Below are the code and all the weights of a small trained network. Each question names an input and a class and asks about switching units off, where a switched-off unit gives its printed mean instead of its output.

import numpy as np


def w(rows, s, z=0):
    codes = np.array(rows[::2]) - 128.0
    scale = np.full(codes.shape[1], s)
    scale[-1] = z or s
    return codes * scale


def f(y):
    return y / 2 * (1 + np.tanh(0.7978845608 * (y + 0.044715 * y**3)))


def log_softmax(a):
    a = a - a.max(-1, keepdims=True)
    return a - np.log(np.exp(a).sum(-1, keepdims=True))


def net(x, mask):
    res = np.array(x, float).reshape(1, 7) / 4 @ E
    y = f(res @ A[0][:, :-1].T + A[0][:, -1])
    res = res + np.where(mask, y, B[0][:, -1]) @ B[0][:, :-1]
    return log_softmax(res[-1] @ U[:, :-1].T + U[:, -1])


A, B = {}, {}
E = w([
[111,255,132,210],'x0',
[48,26,92,166],'x1',
[42,151,71,110],'x2',
[133,149,108,253],'x3',
[181,101,23,158],'x4',
[114,160,105,96],'x5',
[121,77,194,131],'x6',
],0.0075)
A[0] = w([
[125,114,161,88,108],'n1',
[131,197,78,202,86],'n2',
[223,130,151,151,79],'n3',
[146,159,149,187,81],'n4',
[111,76,104,168,157],'n5',
[215,145,157,110,147],'n6',
[164,170,139,225,160],'n7',
[129,97,54,129,145],'n8',
[110,43,134,67,188],'n9',
[57,212,80,168,133],'n10',
[160,83,34,129,137],'n11',
[66,105,131,111,137],'n12',
[114,12,168,199,255],'n13',
[121,92,130,99,101],'n14',
[121,50,141,103,213],'n15',
[7,120,118,87,213],'n16',
[106,85,113,167,99],'n17',
[128,52,102,188,148],'n18',
[55,125,124,91,166],'n19',
[171,142,160,127,90],'n20',
[140,183,55,105,99],'n21',
[171,72,49,114,121],'n22',
[130,132,100,115,105],'n23',
[149,103,160,117,92],'n24',
[96,96,166,181,173],'n25',
[98,178,197,110,99],'n26',
[75,150,55,94,122],'n27',
],0.013,0.0036)
B[0] = w([
[144,135,147,99,157],'n1',
[75,115,138,81,227],'n2',
[104,158,110,150,169],'n3',
[120,146,183,143,172],'n4',
[176,137,151,85,181],'n5',
[103,170,69,173,179],'n6',
[102,72,140,115,225],'n7',
[182,236,65,140,179],'n8',
[117,56,170,57,239],'n9',
[61,128,132,96,235],'n10',
[213,148,2,121,195],'n11',
[92,155,148,146,171],'n12',
[127,57,171,93,254],'n13',
[116,99,167,89,158],'n14',
[148,94,175,84,218],'n15',
[73,128,123,155,229],'n16',
[225,121,153,123,163],'n17',
[184,104,164,145,200],'n18',
[98,117,109,159,185],'n19',
[117,169,62,161,145],'n20',
[128,107,108,126,187],'n21',
[216,112,126,149,191],'n22',
[121,127,99,188,134],'n23',
[101,137,122,111,143],'n24',
[116,118,171,117,179],'n25',
[219,115,78,126,176],'n26',
[45,165,115,229,189],'n27',
],0.008,0.0097)
U = w([
[176,104,139,203,48],'0',
[74,139,119,254,48],'1',
[55,62,241,209,255],'2',
],0.0095,0.00089)

Each question gives the input, the list of numbers given to net, and the class t.
The units are the neurons (one row each of A and B). Each row of codes is followed by its name. A weight is (code - 128) times the scale printed after its matrix; where a second scale follows, it is the last column's (A, B and U).
mask holds one flag per neuron, in row order. A switched-off neuron (its flag False) gives its mean, the last column of its row in B, instead of its output. The means were averaged over made-up inputs and are rounded, as every weight is.
A unit's drop is (log p(t) with every unit on - log p(t) with that unit switched off) / (log p(t) with every unit on - log p(t) with every unit switched off).
The circuit of an input: a set's keep is (log p(t) with only the set's units on - log p(t) with every unit switched off) / (log p(t) with every unit on - log p(t) with every unit switched off). Starting from the 12 units with the biggest drops (on a tie, the unit counted first), units are removed one at a time, each time the one whose removal leaves the highest keep (on an exact tie, the one counted first), for as long as the keep stays at least 0.8.
units of the circuit, in order: the units of the circuit, biggest drop first
top k neurons: the k neurons with the biggest drops, biggest first
drop when u is switched off: that unit's drop, to one decimal
input [-2,-4,4,0,-1,2,2], class 1: units of the circuit, in order	[n13, n9]
input [-5,8,6,7,2,0,4], class 0: top neuron	[n11]
input [-6,3,-2,-8,7,-7,7], class 0: top 2 neurons	[n11, n22]
input [2,-7,2,-6,0,0,7], class 0: units of the circuit, in order	[n26, n10]
input [-2,-1,4,-4,6,0,6], class 0: units of the circuit, in order	[n11, n22]
input [-4,6,4,-5,6,4,-4], class 0: top 2 neurons	[n22, n11]
input [-4,-6,4,-8,-3,8,-5], class 1: units of the circuit, in order	[n13, n27]
input [1,6,4,-1,4,4,0], class 1: top 2 neurons	[n27, n16]
input [-7,-8,-6,5,2,-4,-4], class 1: top 2 neurons	[n6, n3]
input [-1,-7,-4,-6,-6,8,-4], class 0: top 2 neurons	[n26, n27]
input [-3,2,-1,6,4,1,7], class 0: drop when n10 is switched off	0.1
input [4,-6,-3,5,-8,-8,-3], class 1: drop when n20 is switched off	0.3
input [7,7,6,0,-7,7,3], class 1: drop when n6 is switched off	-0.1
input [2,-3,1,-2,-6,0,6], class 0: top neuron	[n26]
input [4,-6,-4,7,-7,3,0], class 1: drop when n13 is switched off	0.4
